Below are the code and all the weights of a small trained network. Each question names an input and a class and asks about switching units off, where a switched-off unit gives its printed mean instead of its output.

import numpy as np


def w(rows, s, z=0):
    codes = np.array(rows[::2]) - 128.0
    scale = np.full(codes.shape[1], s)
    scale[-1] = z or s
    return codes * scale


def norm(h):
    return h / np.sqrt((h * h).mean(-1, keepdims=True) + 1e-5)


def f(y):
    return np.maximum(y, 0)


def log_softmax(a):
    a = a - a.max(-1, keepdims=True)
    return a - np.log(np.exp(a).sum(-1, keepdims=True))


def net(x, mask):
    res = np.array(x, float).reshape(1, 6) / 4 @ E
    u = 0
    for l in range(2):
        y = f(norm(res) @ A[l][:, :-1].T + A[l][:, -1])
        res = res + np.where(mask[u : u + 14], y, B[l][:, -1]) @ B[l][:, :-1]
        u += 14
    return log_softmax(norm(res)[-1] @ U[:, :-1].T + U[:, -1])


A, B = {}, {}
E = w([
[128,129,126],'x0',
[126,130,131],'x1',
[130,125,131],'x2',
[181,105,137],'x3',
[127,153,251],'x4',
[173,255,112],'x5',
],0.0085)
A[0] = w([
[209,99,174,64],'L0N1',
[106,158,87,65],'L0N2',
[168,130,243,185],'L0N3',
[106,56,96,216],'L0N4',
[76,152,102,218],'L0N5',
[183,107,143,99],'L0N6',
[67,86,206,29],'L0N7',
[133,175,127,47],'L0N8',
[150,103,132,146],'L0N9',
[204,83,137,179],'L0N10',
[41,152,125,4],'L0N11',
[207,123,142,147],'L0N12',
[46,142,110,54],'L0N13',
[247,92,93,157],'L0N14',
],0.011,0.0035)
B[0] = w([
[60,151,107,167],'L0N1',
[134,115,95,151],'L0N2',
[81,150,66,254],'L0N3',
[159,173,59,223],'L0N4',
[117,146,36,188],'L0N5',
[46,185,142,151],'L0N6',
[184,172,92,196],'L0N7',
[128,155,44,153],'L0N8',
[112,166,113,155],'L0N9',
[54,175,108,188],'L0N10',
[2,118,98,143],'L0N11',
[63,144,91,173],'L0N12',
[85,161,112,150],'L0N13',
[24,181,66,194],'L0N14',
],0.0062,0.0063)
A[1] = w([
[190,196,153,54],'L1N1',
[87,161,77,154],'L1N2',
[95,136,82,212],'L1N3',
[83,90,133,79],'L1N4',
[109,38,153,166],'L1N5',
[95,162,115,202],'L1N6',
[70,133,91,80],'L1N7',
[155,137,134,35],'L1N8',
[132,164,223,250],'L1N9',
[181,111,130,159],'L1N10',
[89,86,119,114],'L1N11',
[104,24,119,219],'L1N12',
[111,61,162,248],'L1N13',
[72,157,251,5],'L1N14',
],0.015,0.0021)
B[1] = w([
[166,168,134,151],'L1N1',
[132,103,177,245],'L1N2',
[112,118,195,224],'L1N3',
[115,181,122,150],'L1N4',
[193,245,136,142],'L1N5',
[127,51,176,210],'L1N6',
[139,119,164,212],'L1N7',
[147,149,155,128],'L1N8',
[136,95,43,156],'L1N9',
[95,153,144,128],'L1N10',
[143,193,136,157],'L1N11',
[146,196,139,160],'L1N12',
[155,171,130,141],'L1N13',
[82,50,59,165],'L1N14',
],0.011,0.012)
U = w([
[185,238,115,161],'0',
[102,89,5,129],'1',
[126,130,153,165],'2',
[120,129,154,148],'3',
[77,148,156,77],'4',
[129,127,147,136],'5',
[247,68,127,1],'6',
],0.016,0.0089)

Each question gives the input, the list of numbers given to net, and the class t.
The units are the neurons (one row each of A and B). Each row of codes is followed by its name. A weight is (code - 128) times the scale printed after its matrix; where a second scale follows, it is the last column's (A, B and U).
mask holds one flag per neuron, layer by layer. A switched-off neuron (its flag False) gives its mean, the last column of its row in B, instead of its output. The means were averaged over made-up inputs and are rounded, as every weight is.
A unit's drop is (log p(t) with every unit on - log p(t) with that unit switched off) / (log p(t) with every unit on - log p(t) with every unit switched off).
unit that matters most: the unit with the biggest drop
top k neurons: the k neurons with the biggest drops, biggest first
k most important neurons of layer l: the k neurons of layer l with the biggest drops, biggest first
drop of u: that unit's drop, to one decimal
input [8,5,-7,8,8,-5], class 1: unit that matters most -> L1N14
input [7,-6,6,1,-5,5], class 5: top 2 neurons -> (L0N4, L0N7)
input [-3,7,5,7,8,3], class 1: top 2 neurons -> (L1N14, L1N9)
input [-7,3,7,-7,5,-7], class 0: 2 most important neurons of layer 0 -> (L0N14, L0N10)
input [-1,8,-4,-6,8,-7], class 1: top 3 neurons -> (L1N14, L1N9, L0N7)
input [7,3,-6,7,-2,-5], class 4: top 2 neurons -> (L0N14, L0N4)
input [-7,-6,5,-7,-6,-8], class 0: top 2 neurons -> (L1N12, L1N5)
input [-6,-5,-6,0,6,2], class 1: top 3 neurons -> (L1N14, L1N9, L0N4)
input [3,-4,5,-6,0,-6], class 0: 3 most important neurons of layer 0 -> (L0N3, L0N14, L0N10)
input [-7,-8,2,1,-4,5], class 2: 2 most important neurons of layer 0 -> (L0N4, L0N7)
input [1,-6,0,-7,-4,-7], class 0: 2 most important neurons of layer 1 -> (L1N12, L1N5)
input [5,-6,-6,4,5,-6], class 0: top 2 neurons -> (L0N14, L1N5)
input [-5,2,2,-7,2,-7], class 0: drop of L1N12 -> 0.1
input [6,8,5,-5,8,1], class 1: unit that matters most -> L1N9
input [8,7,3,5,-6,-3], class 5: drop of L1N7 -> 0.1
input [1,4,-4,2,8,-5], class 1: drop of L1N14 -> 0.2
input [-3,1,-1,5,-3,-8], class 0: drop of L1N14 -> 0.0
input [6,8,3,-1,8,5], class 1: top 2 neurons -> (L1N14, L1N9)
